Below is a small trained network, with its code and all its weights. Each question gives an input and a class and asks what happens when units are switched off, that is, made to give their printed mean instead of their output.

import numpy as np


def w(rows, s, z=0):
    codes = np.array(rows[::2]) - 128.0
    scale = np.full(codes.shape[1], s)
    scale[-1] = z or s
    return codes * scale


def norm(h):
    return h / np.sqrt((h * h).mean(-1, keepdims=True) + 1e-5)


def f(y):
    return np.maximum(y, 0)


def log_softmax(a):
    a = a - a.max(-1, keepdims=True)
    return a - np.log(np.exp(a).sum(-1, keepdims=True))


def net(x, mask):
    res = np.array(x, float).reshape(1, 2) / 4 @ E
    u = 0
    for l in range(3):
        y = f(norm(res) @ A[l][:, :-1].T + A[l][:, -1])
        res = res + np.where(mask[u : u + 12], y, B[l][:, -1]) @ B[l][:, :-1]
        u += 12
    return log_softmax(norm(res)[-1] @ U[:, :-1].T + U[:, -1])


A, B = {}, {}
E = w([
[2,141,145],'x0',
[144,189,79],'x1',
],0.0089)
A[0] = w([
[144,186,148,53],'L0N0',
[120,197,55,92],'L0N1',
[137,220,86,4],'L0N2',
[143,252,128,54],'L0N3',
[134,136,83,104],'L0N4',
[96,159,140,147],'L0N5',
[137,169,114,113],'L0N6',
[144,155,161,83],'L0N7',
[110,191,153,129],'L0N8',
[110,107,159,131],'L0N9',
[91,187,106,115],'L0N10',
[189,147,86,64],'L0N11',
],0.015,0.0039)
B[0] = w([
[61,91,97,153],'L0N0',
[92,48,111,253],'L0N1',
[33,37,111,222],'L0N2',
[12,35,65,240],'L0N3',
[98,136,87,171],'L0N4',
[165,98,69,221],'L0N5',
[124,171,99,182],'L0N6',
[131,137,127,130],'L0N7',
[157,170,93,204],'L0N8',
[69,67,48,208],'L0N9',
[184,228,153,239],'L0N10',
[60,195,159,239],'L0N11',
],0.012,0.0046)
A[1] = w([
[77,128,190,5],'L1N0',
[69,156,188,163],'L1N1',
[184,219,151,23],'L1N2',
[100,189,111,122],'L1N3',
[156,181,120,72],'L1N4',
[84,215,129,74],'L1N5',
[84,183,133,139],'L1N6',
[70,152,54,187],'L1N7',
[155,77,37,152],'L1N8',
[77,185,110,18],'L1N9',
[166,154,15,167],'L1N10',
[84,182,246,71],'L1N11',
],0.014,0.0018)
B[1] = w([
[212,86,186,139],'L1N0',
[226,95,151,149],'L1N1',
[211,168,53,149],'L1N2',
[62,135,120,164],'L1N3',
[131,98,43,141],'L1N4',
[76,111,153,164],'L1N5',
[97,198,115,163],'L1N6',
[179,185,102,247],'L1N7',
[227,65,191,199],'L1N8',
[66,218,106,172],'L1N9',
[249,4,104,185],'L1N10',
[133,105,225,140],'L1N11',
],0.017,0.012)
A[2] = w([
[105,155,90,115],'L2N0',
[149,157,168,127],'L2N1',
[154,194,43,168],'L2N2',
[107,146,96,119],'L2N3',
[158,73,208,138],'L2N4',
[140,251,88,168],'L2N5',
[135,110,85,98],'L2N6',
[185,232,136,49],'L2N7',
[29,142,199,255],'L2N8',
[119,186,247,121],'L2N9',
[91,148,137,181],'L2N10',
[104,137,106,173],'L2N11',
],0.018,0.0035)
B[2] = w([
[117,96,112,163],'L2N0',
[133,119,103,140],'L2N1',
[34,166,155,252],'L2N2',
[125,97,137,157],'L2N3',
[69,161,107,204],'L2N4',
[227,107,118,217],'L2N5',
[102,95,206,177],'L2N6',
[143,245,78,187],'L2N7',
[252,50,154,141],'L2N8',
[207,4,90,139],'L2N9',
[165,114,138,140],'L2N10',
[141,93,112,154],'L2N11',
],0.023,0.011)
U = w([
[5,58,91,185],'0',
[147,225,66,195],'1',
[189,37,107,193],'2',
[125,122,182,30],'3',
[118,138,179,2],'4',
],0.016,0.0082)

Each question gives the input, the list of numbers given to net, and the class t.
The units are the neurons (one row each of A and B). Each row of codes is followed by its name. A weight is (code - 128) times the scale printed after its matrix; where a second scale follows, it is the last column's (A, B and U).
mask holds one flag per neuron, layer by layer. A switched-off neuron (its flag False) gives its mean, the last column of its row in B, instead of its output. The means were averaged over made-up inputs and are rounded, as every weight is.
A unit's drop is (log p(t) with every unit on - log p(t) with that unit switched off) / (log p(t) with every unit on - log p(t) with every unit switched off).
unit that matters most: the unit with the biggest drop
k most important neurons: the k neurons with the biggest drops, biggest first
k most important neurons of layer l: the k neurons of layer l with the biggest drops, biggest first
input [7,-1], class 1: 2 most important neurons	L0N5, L0N11
input [0,-2], class 2: 4 most important neurons	L0N11, L2N2, L0N9, L0N2
input [7,-3], class 1: unit that matters most	L0N11
input [8,-7], class 1: 3 most important neurons	L1N10, L0N3, L1N1
input [3,6], class 0: 2 most important neurons	L2N5, L0N10
input [-7,-7], class 0: 2 most important neurons of layer 2	L2N4, L2N5
input [0,2], class 2: 2 most important neurons	L0N2, L0N3
input [-6,-5], class 1: 4 most important neurons of layer 0	L0N3, L0N9, L0N1, L0N2
input [6,7], class 0: 2 most important neurons	L0N3, L0N1
input [-2,-2], class 2: 4 most important neurons of layer 0	L0N8, L0N10, L0N3, L0N1
input [-3,-1], class 2: 3 most important neurons of layer 1	L1N11, L1N7, L1N5
input [2,-1], class 2: 2 most important neurons	L0N11, L1N10
input [-1,2], class 2: 2 most important neurons of layer 2	L2N8, L2N2
input [-5,-8], class 0: unit that matters most	L1N7
input [8,-2], class 1: 4 most important neurons	L0N5, L0N11, L0N9, L1N7
input [-2,-1], class 2: 3 most important neurons	L1N11, L0N11, L2N9
input [-8,-5], class 1: 3 most important neurons	L0N3, L0N1, L0N2
input [-3,3], class 2: 3 most important neurons of layer 0	L0N5, L0N9, L0N2
input [-4,4], class 0: 2 most important neurons of layer 2	L2N2, L2N0
input [-8,-6], class 1: 2 most important neurons	L0N3, L0N1
input [-6,8], class 0: 2 most important neurons	L0N11, L0N3
input [1,-3], class 2: 2 most important neurons of layer 2	L2N2, L2N7
input [-3,-8], class 0: most important neuron	L1N7
input [-5,8], class 0: 2 most important neurons of layer 0	L0N11, L0N3
input [5,6], class 0: 3 most important neurons of layer 0	L0N3, L0N1, L0N10
